Each row was made from one small tree. Brackets hold a mark, then the marks that hang from it, in the order of their numbers. Every link used is in the known rows. Write each row's tree.
Known rows:
[k_777 [k_721 k_416 k_915] [k_771 k_589 k_955]]: -73; -341; -282; 234; -58; 26; 147; 105; 438; -159; 221; -151; 120; -223; -117; 293; -256; -616; 165; -258; 95; -175; -275; 477; -292; 420; 4; 191; 359; -33; -233; -30; -4; 251; 50; 695; -83; 8; 148; 182; 341; -88; 37; 169; 279; 228; 208; -375; 26
[k_980 k_35 [k_414 k_824] k_416 k_771]: 168; 250; 4; -136; 343; 292; -108; -524; -497; -159; 45; -103; 159; -80; -274; -139; 252; 184; -108; -291; -22; 66; 38; 48; 65; -153; 372; 15; -145; -75; 287; 201; 16; -20; 356; 10; 327; 1; 335; -13; 510; 93; -388; -132; 113; 124; 347; 64; 388
[k_771 [k_169 [k_157 k_824]] k_589 [k_955 k_416]]: -73; -233; 164; 217; -9; -298; 125; -164; 349; 49; -7; -191; -336; -23; 175; -2; -198; -56; 39; -60; 299; -88; -159; -157; -207; 165; -106; 74; 100; 243; -240; -48; 37; -80; -8; 360; -54; -158; 5; 93; -23; 23; 56; 176; 105; -49; 153; -120; -54
[k_771 [k_589 k_19 [k_169 k_157]]]: -81; -156; 140; 245; 120; -105; -70; 90; 64; 265; 187; -49; -187; 144; -159; -177; -103; 72; 78; 62; 173; 163; 113; -192; -166; -58; -120; -177; 39; 139; 126; 63; 79; -121; 156; 46; 279; 36; 60; 291; -176; 148; 101; 102; 36; -231; 55; 142; -3
[k_721 [k_157 k_824] [k_169 k_771]]: 240; -242; 260; 344; -96; -234; 124; 166; 174; 29; 291; -167; -322; 25; 207; 173; -110; -74; 127; -91; 193; 46; -231; -196; -54; -60; 14; -15; -74; -143; -27; 6; 14; 111; 67; 420; 286; 42; -68; 95; -14; 23; -175; -240; 233; -7; 138; -82; 216
[k_35 k_416 [k_824 [k_572 k_19]] [k_980 k_414]]: 109; 341; 249; -96; 410; 134; -156; -314; -507; -314; 356; 76; 106; -333; -158; -220; 113; -51; -19; -191; 454; 291; 219; 233; -44; 80; -195; -107; 113; 73; 192; -78; 194; -291; 546; -376; 320; 108; 777; -39; -113; -58; -211; -74; -92; -320; 143; 111; -62
[k_169 [k_157 [k_771 [k_589 [k_19 k_824]] k_955]]]: -123; -58; 129; 394; 133; -240; 76; -81; 345; 125; -35; -322; -465; 85; -29; -6; -346; -295; 191; 196; 226; 53; -62; 52; -239; -42; -97; -4; -40; 153; 2; 52; 183; 68; 245; 165; 107; -129; 109; 190; -103; 166; 137; 42; -89; -70; -92; -35; -148
[k_169 [k_157 k_824] k_771]: 70; -101; 249; 183; 17; -65; 11; -18; 132; -55; 185; -234; -281; -47; 138; -123; -106; -74; 2; 130; 306; 248; 3; -70; -113; -68; 16; 8; -56; 92; 191; -2; -37; 3; 284; 260; 221; 1; -40; 126; -76; 41; -95; -199; 114; -83; 135; -111; -30
[k_589 k_19 [k_169 [k_157 [k_824 k_572]] k_771]]: 51; -177; 464; 386; 140; -90; -147; 68; 61; 130; 156; -125; -386; 194; 151; -374; -125; 101; 113; 194; 430; 406; 150; -196; -80; -141; -100; -183; -89; 8; 223; 24; 306; -68; 289; -17; 345; -39; -33; 124; -430; 171; -14; -184; 82; -329; 58; 19; -44
[k_955 k_416 [k_777 k_721]]: -101; 70; -36; 51; 150; 216; 23; -18; 56; -145; -38; -222; 278; -364; -215; -17; 394; -246; -91; 85; -90; -267; -110; 220; -140; 133; -27; 365; 159; 97; 105; 3; -341; 94; 278; 87; 137; -52; 226; 186; 349; -116; -50; -54; 58; 126; 304; -324; 3
[k_589 k_19 [k_169 k_157 k_771]]: -50; -113; 249; 347; 34; -115; -73; 126; 145; 111; 171; -172; -291; 63; -135; -291; -163; -58; 40; 172; 111; 342; 101; -121; -226; -67; 48; -168; -58; -4; 303; 124; 13; -31; 318; 7; 319; 123; 80; 192; -293; 258; 38; -98; -4; -119; 109; 22; -44
[k_35 [k_824 [k_414 k_416]] [k_980 k_572 k_771]]: -25; 168; 56; -157; 207; -12; -105; -319; -699; -311; 388; 9; 196; -193; -121; -131; 55; 240; 137; -208; 251; 264; 202; 63; 43; -44; 33; -10; -111; 40; 262; 100; 135; -88; 451; -195; 217; 220; 499; 82; 330; 2; -95; -106; -53; -25; 259; 209; 46
[k_777 [k_721 [k_915 k_416]] k_771]: 158; -195; -71; 125; 92; 327; -1; 136; 162; -167; 246; -121; 359; -272; -192; 125; -31; -388; 71; -207; -70; -81; -114; 446; -133; 302; 122; 235; 83; -140; 13; 7; -168; 233; 143; 384; 156; 113; 96; 211; 286; -106; -150; 4; 256; 147; 305; -242; 145
[k_35 k_416 [k_824 k_414 [k_572 k_19]] k_980]: 77; 314; 296; -192; 399; 125; -94; -268; -541; -282; 361; -5; 122; -256; 9; -144; 123; 31; 41; -109; 578; 419; 337; 195; -41; 146; -308; -54; 134; 205; 249; -127; 187; -208; 551; -298; 335; 79; 598; 11; -101; -69; -212; -26; -140; -416; 8; 165; -200
[k_589 [k_19 k_572] [k_169 [k_157 k_824] k_771]]: 68; -220; 453; 371; 136; -51; -211; 106; 136; 153; 146; -162; -339; 109; 141; -316; -171; -2; 124; 252; 356; 329; 94; -256; -144; -156; -75; -167; -177; 71; 299; -2; 165; -83; 332; -58; 379; -39; -39; 194; -535; 293; -39; -99; 21; -353; 16; 62; -122
[k_414 [k_824 [k_572 k_19]]]: 159; 147; 161; 62; 420; 186; -186; -205; -150; -96; 36; -197; -2; -117; -8; -41; 377; 22; 149; -83; 469; 368; 104; 252; 191; -133; -366; 354; 184; -15; 196; -128; 276; 152; 314; -77; 307; -115; 300; -94; 242; -225; 9; -268; 73; -249; -40; -3; 59
[k_572 [k_19 [k_824 [k_414 k_416]]]]: -11; 167; 325; -178; 288; 167; -168; -329; -164; -147; 150; -113; 65; -160; 18; 182; 167; 186; 282; -1; 282; 324; 153; 162; -12; 31; -256; 251; -67; 294; 441; -123; 38; 13; 270; -114; 342; -11; 151; 101; 306; -26; -126; -82; -150; -223; -91; 148; -127
[k_771 [k_169 [k_157 k_824]] [k_589 k_19] k_955]: -93; -263; 175; 269; 39; -309; 51; -54; 259; 210; 31; -89; -336; 131; 142; -38; -291; -85; 135; 65; 389; -60; -118; -205; -130; 27; -105; -109; -8; 235; -262; 105; 307; -14; 52; 313; 87; -131; 8; 216; -109; 132; 107; 111; 20; -177; 48; 46; -80
[k_35 k_416 [k_980 k_414]]: 59; 293; 84; -196; 213; 149; -76; -242; -407; -355; 445; 101; 104; -270; -212; -56; -7; -138; -151; -177; 147; 80; 93; 137; -150; 99; 69; 31; 66; 217; 246; -65; -308; -258; 415; -41; 201; 152; 667; 156; 122; 43; -249; -82; -24; -22; 304; 23; 30
[k_721 k_157 k_169 k_915]: 123; -109; -5; 273; 28; -83; 55; 320; 104; 29; 317; -102; -52; -176; 11; 316; -100; -151; 157; -168; 6; 18; -234; -27; 10; -91; -19; 132; 88; -210; -1; -57; -105; 198; 24; 437; 285; 143; -7; 153; 116; 30; 36; -195; 290; 42; 189; -88; 173
[k_35 [k_980 k_416 k_771]]: 45; 260; 5; -139; 240; 303; -67; -95; -562; -282; 383; -38; 200; -208; -299; -84; 161; 49; -13; -207; -60; 120; 132; 93; -66; 2; 267; 119; -66; 12; 222; -20; -172; -169; 319; 44; 401; 174; 256; 232; 206; 94; -194; -56; 87; 118; 353; -40; 191
[k_414 k_416 [k_824 k_572]]: 21; 122; 173; -79; 350; 73; -188; -231; -313; -206; 216; -56; -81; -71; 2; -3; 199; 128; 99; -108; 295; 265; 41; 166; 149; -124; -124; 386; 120; 55; 314; -152; 80; 130; 235; -72; 169; -87; 244; -46; 455; -171; 16; -281; 133; -30; 43; -37; 113
[k_35 k_416 [k_824 k_414] [k_980 [k_771 [k_589 k_19]]]]: -72; 186; 88; -264; 228; 59; -40; -179; -670; -52; 339; 59; 79; 9; -136; -115; -117; 59; 44; -82; 360; 80; 280; -45; -195; 39; -44; -320; -24; 273; 72; 122; 182; -200; 497; -45; 219; 111; 511; 259; -18; 157; -146; 207; -141; -281; 66; 346; -42
[k_169 [k_771 k_589 k_955]]: -108; -67; -58; 232; -14; -191; 191; -43; 148; -155; 99; -296; -339; -71; -131; -8; -69; -319; 63; -51; 183; 60; -150; 158; -212; 144; -19; 148; 289; 114; 4; 36; -16; 24; 189; 371; 75; -64; 181; 63; 256; 37; 62; 30; 12; 226; 34; -242; -51
[k_824 [k_414 k_416] k_572]: -81; 123; 295; -137; 289; 94; -89; -186; -396; -235; 225; -67; -14; -83; 64; 54; 147; 208; 172; -73; 306; 330; 131; 93; 65; 30; -129; 265; 105; 223; 371; -128; -8; 50; 222; -61; 253; -7; 105; 36; 409; -79; -53; -189; 16; -39; 17; 27; -18
[k_777 [k_721 k_157 k_169 k_416 [k_915 k_980]] k_771]: 300; -449; -81; 409; -87; -17; 8; 363; 501; 10; 448; -52; 240; -339; 17; 423; -246; -448; 158; -437; -139; -246; -381; 235; -185; 334; 245; 90; 106; -451; -221; -63; -170; 414; -7; 673; 36; 241; 74; 214; 145; -72; -247; -64; 483; 189; 335; -197; 187
[k_721 [k_157 [k_824 k_572]] [k_771 k_169 k_589 k_955]]: 110; -361; 250; 490; -32; -397; 234; 32; 326; 32; 70; -209; -410; 156; 317; 202; -205; -122; 233; -255; 371; -140; -333; -69; 14; 155; -194; 49; 120; -147; -475; 56; 411; 138; -74; 463; 94; -148; -99; -20; 63; -94; -61; 24; 269; 43; -1; -130; 227
[k_169 [k_157 k_824] [k_771 k_589 [k_955 k_777]]]: -157; -143; 72; 276; -85; -337; 163; -110; 368; -67; -64; -276; -355; -65; 77; -112; -87; -245; -40; 157; 271; -137; -223; -14; -218; 96; 64; 96; 71; 158; -85; 85; 109; 9; 269; 417; -30; -191; 23; 151; 195; 49; -54; -26; 48; 57; 126; -327; -124
[k_915 k_416 [k_980 [k_414 k_824] k_572]]: 306; 119; 64; 62; 290; 36; -362; -444; -98; -205; 182; 18; 115; -216; -118; -175; 181; -15; -89; -438; 112; 9; -96; 250; 137; 15; 239; 265; 10; -210; 142; 68; -21; 107; 273; 1; -104; 0; 800; -42; 480; -39; -256; -377; 65; 143; 387; 169; 104
[k_721 [k_771 k_589] [k_915 k_416]]: 26; -79; -14; 178; 54; 91; 46; 63; 90; -74; 245; -190; -107; -135; -39; 168; -88; -246; 130; -329; 7; -45; -224; 292; -105; 159; 100; 210; 226; -169; -54; -41; -40; 70; 7; 532; 22; 18; 25; 191; 315; 39; 30; 84; 213; 141; 166; -127; 83
[k_777 [k_721 k_157 k_915]]: 92; -102; -54; 206; 58; 96; 57; 299; 123; -42; 274; -75; 186; -268; -72; 235; -37; -305; 93; -20; 44; -26; -172; 149; -26; -24; -31; 141; 117; -128; 51; -7; -172; 257; 144; 390; 291; 126; 44; 209; 64; -82; 8; -181; 255; 79; 197; -179; 131
[k_157 [k_771 k_169 [k_589 [k_19 k_572]]] k_824]: 58; -213; 313; 343; 173; -66; 49; -6; 134; 183; 126; -203; -383; 163; 184; 52; -137; -86; 294; 94; 517; 64; -112; -216; -51; -113; -247; 15; -91; 213; -140; -58; 325; -46; 51; 198; 149; -165; -134; 209; -225; 40; 27; 168; 18; -243; -113; 12; -12
[k_19 k_572 [k_824 [k_414 k_416]]]: -22; 104; 367; -147; 362; 188; -237; -208; -198; -167; 171; -136; 7; -105; 88; 159; 19; 129; 206; 73; 230; 215; 121; 71; 22; -43; -229; 277; -101; 338; 478; -152; -87; 36; 333; -174; 280; -115; 97; 97; 204; 67; -135; -50; -85; -162; -132; 148; -132
[k_955 k_416 [k_777 [k_721 [k_771 [k_589 k_169]] k_915]]]: -134; -193; -84; 341; -79; 30; 124; 86; 393; -24; 9; -223; 120; -147; -167; 88; 92; -257; 51; -88; -78; -301; -265; 179; -267; 251; -78; 216; 213; -108; -92; 25; -163; 43; 80; 416; -11; -23; 1; 214; 194; -75; -21; 264; 219; 107; 264; -391; 123
[k_777 [k_771 k_589 k_955]]: -20; -200; -172; 153; 50; -76; 165; -70; 155; -123; 69; -262; -14; -52; -212; 95; -11; -300; 114; -186; 107; -102; -105; 235; -208; 327; -120; 209; 235; 126; -134; 43; 8; 74; 123; 287; 139; -19; 213; 108; 453; -85; -28; 105; 114; 161; 99; -221; 41
[k_980 [k_414 k_416] [k_572 k_19] [k_771 k_589]]: -27; 25; 60; 101; 133; 53; -81; -346; -357; -216; 165; 39; 105; -111; -205; 21; 334; 288; 378; -364; 191; 155; -26; 75; 121; -89; -61; 162; -22; -73; 45; 30; 314; -89; 124; 19; 212; 70; 331; 108; 431; -198; -100; 14; 21; 15; 209; 107; 351
[k_771 [k_169 [k_157 k_824]] k_589 [k_955 k_416 k_777]]: -184; -164; 110; 212; -20; -321; 139; -184; 422; 24; -151; -218; -239; -117; 112; -36; -32; -99; -48; 41; 199; -311; -249; -126; -210; 187; -43; 182; 74; 243; -278; 21; 46; -55; 75; 339; -143; -229; 23; 140; 164; 19; 13; 164; 72; -3; 221; -261; -101
[k_771 k_169 [k_955 k_777]]: -173; 55; -93; 141; 84; -115; 103; -45; 184; -151; -51; -261; 6; -266; -188; -11; 138; -287; -56; 46; 9; -194; -193; 157; -69; 136; 15; 295; 152; 113; -61; 135; -39; 110; 241; 204; 95; -37; 184; 77; 455; 42; 30; -62; -14; 272; 203; -286; -74
[k_157 [k_169 [k_771 k_589]] [k_824 k_414]]: 77; -141; 280; 153; -61; -172; 170; -295; 131; -1; 130; -263; -447; 245; 263; 158; -190; 33; 196; 12; 589; 307; -31; -144; -155; -7; -189; 3; -43; 315; 46; -56; 133; -45; 160; 470; 71; -138; -121; 127; 74; -80; -198; 115; 37; -130; -75; -29; 68
[k_915 [k_980 [k_35 k_589] k_416 k_572 k_771]]: 208; 129; -163; 119; 406; 296; -30; -246; -687; -62; 305; -96; 284; -292; -280; -469; 574; 342; 73; -412; -220; 22; 135; -4; 75; -58; 495; 11; -2; -399; 182; 178; 19; -115; 251; 33; 444; 170; 241; 256; 262; 116; -380; -12; 147; 259; 535; 48; 148
[k_721 k_157 k_169 k_416 [k_771 [k_589 k_19]]]: 44; -345; 144; 465; -90; -280; 102; 266; 271; 227; 305; -104; -350; 94; 137; 393; -246; -232; 290; -377; -15; -192; -383; -48; -160; 90; 49; -78; 122; -331; -305; 57; 165; 196; -113; 533; 88; 48; 48; 238; 72; 143; 44; 16; 257; -3; 95; 79; 254
[k_19 k_572 [k_824 k_414]]: 72; 105; 290; -49; 392; 250; -204; -121; -71; -75; 52; -263; 33; -63; 71; 107; 39; -8; 121; 129; 300; 196; 161; 93; 43; -74; -357; 214; -44; 313; 360; -70; -57; 74; 412; -103; 313; -154; 136; 65; 69; 70; -138; -63; -74; -220; -150; 157; -144

Write each row's tree:
171; 175; -17; -18; 347; 258; -66; -228; -353; -96; 318; -131; 158; -362; -241; -200; 343; 43; -133; -277; -153; 16; 26; 56; -54; 119; 428; 102; 101; -34; 309; -31; -306; -159; 206; 32; 360; 88; 229; 222; 306; 147; -335; -38; 89; 161; 342; -88; -99	[k_915 [k_980 k_35 k_416]]
-61; -272; -158; 148; -3; 115; 138; 45; 349; -86; 150; -149; 269; -186; -208; 199; 123; -405; 14; -152; -9; -367; -215; 350; -221; 372; -11; 216; 206; 30; -197; 63; -54; 172; 163; 444; -62; -58; 122; 266; 497; -221; -175; 185; 230; 152; 228; -330; 145	[k_955 [k_777 [k_721 k_416] [k_771 k_589]]]
147; -53; 319; 327; 119; -8; 39; -118; 23; -99; 158; -303; -436; 79; 221; -60; -5; -43; 181; 45; 491; 400; 0; 4; 11; -148; -160; 141; 9; 30; 112; -150; 200; 3; 239; 239; 250; -118; -92; 34; -74; -114; -107; -134; 155; -82; 19; -199; 99	[k_157 [k_169 k_771] [k_824 k_572]]
6; -105; 188; 311; -14; -116; 13; 90; 210; -24; 225; -231; -260; -19; -131; -232; -134; -54; -43; 89; 98; 367; 83; -63; -199; -9; 41; -81; 3; -7; 324; 55; -133; -44; 310; 116; 278; 135; 4; 99; -163; 117; -60; -83; 88; 23; 134; -89; 32	[k_589 [k_169 k_157 k_771]]
119; 125; 239; 192; 213; 191; -164; -356; -84; -227; 70; -26; 208; -16; -204; -7; 217; 263; 267; -279; 71; 139; 42; 63; 185; -84; -65; 95; -333; -141; -42; 186; 371; -99; 209; -84; 290; -1; 333; 32; 77; -73; -367; 26; -19; -5; 277; 167; 441	[k_980 k_414 k_416 [k_572 [k_19 k_824]] [k_771 k_169]]
66; -140; 95; 470; -78; -162; 277; 166; 385; -27; 27; -292; -32; -238; -44; 250; 110; -320; 60; -20; -152; -323; -385; 12; -190; 101; 95; 240; -36; -228; -114; 6; -269; 254; 95; 311; 115; 41; 11; 146; 172; -140; -145; -104; 195; 214; 280; -372; 275	[k_955 k_416 [k_777 [k_721 [k_157 k_771] k_169]]]
-10; 134; 198; -98; 425; 192; -134; -153; -301; 180; 58; -135; 10; 56; -22; -101; 83; 149; 211; 160; 245; 149; 257; 21; -101; -106; -235; -31; -61; 214; 318; 177; 138; 70; 368; -81; 395; -32; 205; 209; 46; 232; -25; -84; -160; -249; -18; 314; -185	[k_35 [k_589 [k_19 [k_824 k_414]]]]
106; -170; 404; 349; 93; -94; -60; 32; 127; -6; 210; -184; -355; 112; 155; -316; -95; 104; 30; 110; 417; 433; 134; -137; -52; -84; -109; -95; -27; 4; 242; -46; 160; -81; 281; 91; 303; -23; -110; 31; -300; 29; -112; -172; 174; -187; 83; -91; 32	[k_589 [k_169 [k_157 [k_824 k_572]] k_771]]
123; 143; 51; -78; 320; 137; -134; -418; -391; -123; 282; -37; 90; -438; -218; -138; 224; 108; -69; -300; -69; 10; -55; 66; -62; 58; 416; 61; 75; 29; 415; -11; -278; -107; 252; -70; 243; 150; 348; 113; 515; 124; -264; -103; 43; 164; 297; 5; -100	[k_915 [k_980 k_35 [k_414 k_416]]]
-34; 128; 42; -75; 145; 183; -23; -231; -350; -172; 153; -9; 93; 27; -305; 26; 117; 151; 67; -283; -7; -23; -1; -7; -59; -6; 193; 7; -63; 64; 59; 116; 14; -146; 151; 174; 246; 29; 200; 139; 374; 14; -255; 52; 92; 182; 272; 49; 404	[k_980 k_414 k_416 [k_771 k_589]]
32; -27; 25; 345; 29; -115; 258; -130; 156; 0; 182; -363; -431; 62; -59; 162; -97; -183; 210; -36; 286; 251; -96; 20; -156; -77; -111; 148; 61; 105; 23; -135; -11; -20; 97; 372; 130; -6; -90; 169; 132; -159; 4; 130; 89; 110; -18; -194; 158	[k_157 k_169 [k_771 k_589]]
36; 50; 288; 204; 413; 188; -273; 41; -110; 127; 132; -119; -96; 115; -112; -215; 90; 87; 149; 134; 224; 254; 244; 41; 40; -157; -327; 14; 13; 85; 296; -5; 224; -47; 309; -248; 441; -84; 181; 125; -169; 141; 55; -105; -12; -280; -41; 138; -63	[k_589 [k_19 [k_824 k_572]] k_169]
-37; 148; 378; -132; 368; 145; -171; -244; -273; -191; 179; -99; -40; -19; 99; 100; 68; 231; 195; 15; 305; 292; 179; 130; 86; -27; -255; 260; -11; 275; 402; -127; 55; 49; 290; -133; 247; -114; 102; 27; 309; -54; -111; -136; -24; -139; -91; 105; -54	[k_19 [k_824 [k_414 k_416] k_572]]
325; -143; -36; 414; 53; -11; -142; 258; -57; -44; 378; -30; 129; -302; -14; 86; 57; -9; 202; -539; -219; -99; -259; 62; 162; -60; 415; 154; -36; -655; -133; 3; 24; 268; 22; 475; 130; 228; 177; 198; 196; 56; -170; -242; 359; 259; 456; 64; 295	[k_721 k_157 k_169 [k_915 k_416 [k_980 k_572 k_771]]]
155; -207; 73; 338; -28; -5; 151; 210; 194; -45; 184; -217; 84; -126; -25; 236; -1; -309; 103; -129; -52; -134; -228; 150; -66; 107; -10; 91; 41; -259; -62; 119; -153; 284; 152; 307; 330; 129; 42; 142; 132; -123; -144; -152; 235; 165; 158; -135; 303	[k_777 [k_721 k_157 k_771]]
78; 152; -117; 86; 304; 194; 7; -242; -613; -160; 237; -159; 228; -192; -300; -353; 367; 180; 3; -269; -78; 108; 136; 29; 126; -115; 262; -102; -58; -238; 154; 233; 166; -160; 336; -125; 440; 102; 322; 113; 245; 75; -237; -27; 78; 131; 421; 29; 211	[k_980 [k_35 k_824] k_416 k_572 k_771]
112; -96; 123; 297; 13; -121; 221; -210; 146; 44; 198; -316; -472; 142; 142; 147; -115; -104; 238; 2; 477; 229; -99; -88; -128; -115; -147; 94; -30; 182; -17; -176; 101; -77; 48; 444; 145; -75; -171; 191; 70; -161; -58; 71; 120; -23; -1; -178; 125	[k_157 k_169 [k_771 k_589] k_824]
-187; -29; 167; 496; 157; -205; -53; 63; 296; 39; -126; -342; -273; -120; -122; -287; -89; -330; 82; 314; 80; 68; -79; -14; -234; -31; 77; 73; -79; 3; 228; 60; 88; 68; 411; -124; 262; -22; 115; 171; -150; 317; 100; -132; -110; -6; 77; -216; -226	[k_589 [k_19 k_572] [k_169 [k_157 [k_771 [k_955 k_777]]]]]
-237; -73; -27; 323; -70; -329; 201; -29; 378; -111; -79; -322; -317; -144; -123; -97; -68; -325; -65; 120; 79; -113; -222; 95; -246; 133; 101; 151; 161; 81; -47; 127; -4; 66; 318; 345; -46; -121; 105; 129; 256; 51; 6; 30; 18; 190; 109; -343; -90	[k_169 k_157 [k_771 k_589 [k_955 k_777]]]
-75; -248; 3; 467; -62; -280; 220; 157; 380; 71; 197; -152; -315; -79; 5; 233; -309; -591; 233; -85; 134; -137; -347; 170; -307; 158; 139; -32; 189; -118; -195; 40; 112; 265; 37; 509; 30; 12; 175; 234; 16; 97; 136; -63; 86; 199; 88; -184; 31	[k_777 [k_721 [k_157 [k_771 [k_589 k_19] k_955]] k_416]]
432; 204; 233; 63; 587; 280; -315; -572; -268; -45; 36; -110; 74; -380; -77; -275; 409; 84; -69; -450; 246; 173; 5; 315; 156; 22; 231; 149; 131; -235; 266; -40; 188; 56; 359; -149; 183; -78; 541; -127; 374; -5; -344; -214; 62; -135; 175; 130; -30	[k_915 k_416 [k_980 k_35 [k_414 [k_824 [k_572 k_19]]]]]
189; 117; 3; -30; 265; 325; -216; -9; -319; -95; 236; -173; 172; -355; -213; -163; 253; -35; -13; -296; -155; -7; 40; 225; -15; 45; 420; 167; 62; -190; 214; -15; -185; 109; 263; 192; 248; 172; 186; 182; 382; 112; -170; -173; 122; 276; 300; 64; 27	[k_915 k_416 [k_980 k_771]]
